Below are the code and all the weights of a small trained network. Each question names an input and a target symbol and asks about switching units off, where a switched-off unit gives its printed mean instead of its output.

import numpy as np


def w(rows, s, z=0):
    codes = np.array(rows[::2]) - 128.0
    scale = np.full(codes.shape[1], s)
    scale[-1] = z or s
    return codes * scale


def norm(h):
    return h / np.sqrt((h * h).mean(-1, keepdims=True) + 1e-5)


def f(y):
    return y / 2 * (1 + np.tanh(0.7978845608 * (y + 0.044715 * y**3)))


def softmax(a):
    e = np.exp(a - a.max(-1, keepdims=True))
    return e / e.sum(-1, keepdims=True)


def log_softmax(a):
    a = a - a.max(-1, keepdims=True)
    return a - np.log(np.exp(a).sum(-1, keepdims=True))


def net(x, mask):
    ids = ['αβδεζηθλμσφψω'.index(c) for c in x.split()]
    T = len(ids)
    res = E[ids] + P[:T]
    q, k, v = (norm(res) @ M[0].T for M in (Q, K, V))
    z = softmax(np.where(np.tri(T) > 0, q @ k.T / 2**0.5, -1e9)) @ v
    res = res + np.where(mask[0], z, O[0][:, -1]) @ O[0][:, :-1]
    y = f(norm(res) @ A[0][:, :-1].T + A[0][:, -1])
    res = res + np.where(mask[1:13], y, B[0][:, -1]) @ B[0][:, :-1]
    return log_softmax(norm(res)[-1] @ U[:, :-1].T + U[:, -1])


Q, K, V, O, A, B = {}, {}, {}, {}, {}, {}
E = w([
[183,62,34,79,129,98],'α',
[175,157,52,190,67,163],'β',
[63,132,161,153,130,125],'δ',
[187,28,115,135,223,133],'ε',
[78,100,121,112,140,94],'ζ',
[98,58,158,136,221,141],'η',
[165,184,98,192,12,216],'θ',
[253,161,39,178,150,230],'λ',
[117,120,93,76,116,140],'μ',
[166,40,143,212,171,103],'σ',
[117,129,168,55,18,168],'φ',
[174,114,169,191,189,230],'ψ',
[104,190,133,115,159,143],'ω',
],0.014)
P = w([
[132,123,182,157,109,67],'0',
[162,136,120,40,152,92],'1',
[34,110,67,83,124,231],'2',
[125,126,178,154,99,67],'3',
[173,137,129,39,152,108],'4',
[73,5,31,144,87,166],'5',
[129,123,180,156,101,64],'6',
],0.012)
Q[0] = w([
[182,171,230,236,59,86],'h1',
[226,185,65,169,228,253],'h1',
],0.0055)
K[0] = w([
[176,5,130,251,253,30],'h1',
[98,205,178,72,159,212],'h1',
],0.0048)
V[0] = w([
[106,220,51,143,231,80],'h1',
[34,50,56,254,49,87],'h1',
],0.0032)
O[0] = w([
[139,163,138,79,254,54,1],'h1',
[46,164,97,131,142,88,160],'h1',
],0.0078,0.00094)
A[0] = w([
[129,168,160,214,87,211,62],'n1',
[181,27,105,26,154,167,185],'n2',
[113,255,110,175,39,75,35],'n3',
[98,89,54,85,116,92,164],'n4',
[83,45,28,113,96,167,159],'n5',
[196,165,48,86,177,135,120],'n6',
[127,103,75,174,160,179,213],'n7',
[119,82,215,130,167,71,6],'n8',
[124,47,40,204,168,236,217],'n9',
[65,237,166,187,122,108,47],'n10',
[92,199,61,59,86,182,114],'n11',
[113,153,72,59,162,115,35],'n12',
],0.0087,0.0021)
B[0] = w([
[103,138,166,139,179,92,197],'n1',
[143,158,138,126,56,156,224],'n2',
[157,90,124,113,196,170,191],'n3',
[126,147,109,153,142,176,176],'n4',
[2,200,138,86,169,197,223],'n5',
[145,118,222,139,174,62,176],'n6',
[26,96,129,102,121,121,184],'n7',
[162,144,98,83,147,159,158],'n8',
[56,167,61,92,73,138,254],'n9',
[157,140,106,76,101,133,153],'n10',
[81,82,115,59,111,115,190],'n11',
[150,46,126,179,134,116,140],'n12',
],0.0087,0.0072)
U = w([
[57,95,110,78,136,193,133],'α',
[106,113,84,103,128,19,88],'β',
[176,101,48,177,166,164,134],'δ',
[105,36,123,175,92,79,255],'ε',
[195,36,56,113,90,147,117],'ζ',
[142,218,121,177,130,76,161],'η',
[89,116,219,172,163,135,130],'θ',
[198,192,102,83,174,154,82],'λ',
[114,77,215,115,27,115,75],'μ',
[104,145,79,123,2,120,140],'σ',
[120,39,168,113,216,157,87],'φ',
[185,131,187,176,76,221,127],'ψ',
[136,159,250,109,128,80,135],'ω',
],0.012,0.0058)

Each question gives the input, a string of symbols that net reads in full, and the target symbol t.
The units are the heads (2 rows each of Q, K, V and O) and the neurons (one row each of A and B). Each row of codes is followed by its name. A weight is (code - 128) times the scale printed after its matrix; where a second scale follows, it is the last column's (O, A, B and U).
mask holds one flag per unit, heads first, then neurons. A switched-off unit (its flag False) gives its mean, the last column of its rows in O or B, instead of its output. The means were averaged over made-up inputs and are rounded, as every weight is.
A unit's drop is (log p(t) with every unit on - log p(t) with that unit switched off) / (log p(t) with every unit on - log p(t) with every unit switched off).
The circuit of an input: a set's keep is (log p(t) with only the set's units on - log p(t) with every unit switched off) / (log p(t) with every unit on - log p(t) with every unit switched off). Starting from the 12 units with the biggest drops (on a tie, the unit counted first), units are removed one at a time, each time the one whose removal leaves the highest keep (on an exact tie, the one counted first), for as long as the keep stays at least 0.8.
units of the circuit, in order: the units of the circuit, biggest drop first
top k neurons: the k neurons with the biggest drops, biggest first
drop when u is switched off: that unit's drop, to one decimal
input ζ α δ ω β, target ω: units of the circuit, in order : [n6, h1]
input δ α η δ λ δ η, target φ: top 2 neurons : [n8, n9]
input λ θ φ θ ψ, target ψ: top 2 neurons : [n5, n11]
input ε θ β θ θ θ λ, target η: top neuron : [n6]
input ζ λ ζ α, target σ: top 4 neurons : [n3, n2, n4, n1]
input ψ θ δ θ δ θ ω, target λ: top 2 neurons : [n10, n3]
input θ λ δ δ, target ω: top 4 neurons : [n9, n5, n10, n11]
input θ δ ζ θ σ, target ζ: top 3 neurons : [n5, n8, n1]
input σ δ ψ λ δ ω θ, target ψ: top 3 neurons : [n3, n9, n5]
input ε δ ζ β δ ε ζ, target β: top 4 neurons : [n5, n2, n9, n8]
input β δ δ σ θ ψ β, target δ: units of the circuit, in order : [n3, n5, n2]
input δ ψ ε ζ ω, target ω: top 2 neurons : [n6, n3]
input ω β σ α σ, target ζ: top 4 neurons : [n5, n1, n8, n2]
input ω α θ ζ, target β: drop when n9 is switched off : 0.4
input δ δ σ λ ψ, target ψ: drop when n2 is switched off : 0.3
input β β ψ α, target σ: drop when n7 is switched off : 0.2
